Below are the code and all the weights of a small trained network. Each question names an input and a class and asks about switching units off, where a switched-off unit gives its printed mean instead of its output.

import numpy as np


def w(rows, s, z=0):
    codes = np.array(rows[::2]) - 128.0
    scale = np.full(codes.shape[1], s)
    scale[-1] = z or s
    return codes * scale


def norm(h):
    return h / np.sqrt((h * h).mean(-1, keepdims=True) + 1e-5)


def f(y):
    return np.maximum(y, 0)


def log_softmax(a):
    a = a - a.max(-1, keepdims=True)
    return a - np.log(np.exp(a).sum(-1, keepdims=True))


def net(x, mask):
    res = np.array(x, float).reshape(1, 2) / 4 @ E
    u = 0
    for l in range(2):
        y = f(norm(res) @ A[l][:, :-1].T + A[l][:, -1])
        res = res + np.where(mask[u : u + 8], y, B[l][:, -1]) @ B[l][:, :-1]
        u += 8
    return log_softmax(norm(res)[-1] @ U[:, :-1].T + U[:, -1])


A, B = {}, {}
E = w([
[241,47,6,147,108],'x0',
[255,219,162,242,117],'x1',
],0.0065)
A[0] = w([
[116,203,191,199,44,28],'L0N1',
[249,108,128,147,108,115],'L0N2',
[36,130,161,67,79,248],'L0N3',
[146,217,85,158,176,161],'L0N4',
[196,155,174,198,165,148],'L0N5',
[119,60,50,53,218,131],'L0N6',
[1,54,175,93,86,194],'L0N7',
[74,204,179,191,246,205],'L0N8',
],0.0087,0.0015)
B[0] = w([
[40,126,120,71,126,211],'L0N1',
[173,182,13,160,158,215],'L0N2',
[199,187,125,184,162,233],'L0N3',
[203,128,113,133,62,185],'L0N4',
[57,254,226,81,116,222],'L0N5',
[123,34,178,65,97,215],'L0N6',
[125,183,61,129,137,255],'L0N7',
[115,61,119,34,81,228],'L0N8',
],0.0075,0.0078)
A[1] = w([
[88,173,193,193,60,60],'L1N1',
[76,103,162,103,75,244],'L1N2',
[25,123,89,32,137,157],'L1N3',
[49,219,127,191,190,102],'L1N4',
[129,207,135,89,144,115],'L1N5',
[113,1,149,157,50,192],'L1N6',
[116,125,80,131,169,252],'L1N7',
[120,239,75,103,91,245],'L1N8',
],0.0093,0.0014)
B[1] = w([
[141,31,163,89,74,154],'L1N1',
[241,181,67,133,70,165],'L1N2',
[163,139,158,211,153,228],'L1N3',
[173,49,85,167,101,176],'L1N4',
[133,13,77,68,172,201],'L1N5',
[81,98,62,82,68,151],'L1N6',
[35,115,254,124,68,161],'L1N7',
[86,125,177,178,152,247],'L1N8',
],0.0074,0.012)
U = w([
[86,63,172,201,195,193],'0',
[137,10,61,79,30,119],'1',
[131,151,234,58,29,165],'2',
[198,198,54,250,85,175],'3',
[144,156,108,88,147,20],'4',
[138,170,106,101,144,2],'5',
],0.019,0.0087)

Each question gives the input, the list of numbers given to net, and the class t.
The units are the neurons (one row each of A and B). Each row of codes is followed by its name. A weight is (code - 128) times the scale printed after its matrix; where a second scale follows, it is the last column's (A, B and U).
mask holds one flag per neuron, layer by layer. A switched-off neuron (its flag False) gives its mean, the last column of its row in B, instead of its output. The means were averaged over made-up inputs and are rounded, as every weight is.
A unit's drop is (log p(t) with every unit on - log p(t) with that unit switched off) / (log p(t) with every unit on - log p(t) with every unit switched off).
top k neurons: the k neurons with the biggest drops, biggest first
drop of u: that unit's drop, to one decimal
input [-1,0], class 0: top neuron => [L0N3]
input [0,3], class 2: top 2 neurons => [L0N5, L0N4]
input [0,-5], class 0: top 2 neurons => [L0N7, L0N8]
input [0,7], class 2: top 2 neurons => [L0N5, L0N7]
input [-1,-7], class 0: top 2 neurons => [L0N7, L0N3]
input [0,6], class 2: top 3 neurons => [L0N5, L0N7, L0N3]
input [-8,-1], class 0: top 3 neurons => [L0N5, L0N3, L0N6]
input [0,4], class 2: drop of L0N7 => 0.2
input [0,-1], class 0: drop of L0N7 => 0.9
input [-5,-1], class 0: drop of L0N3 => 0.0
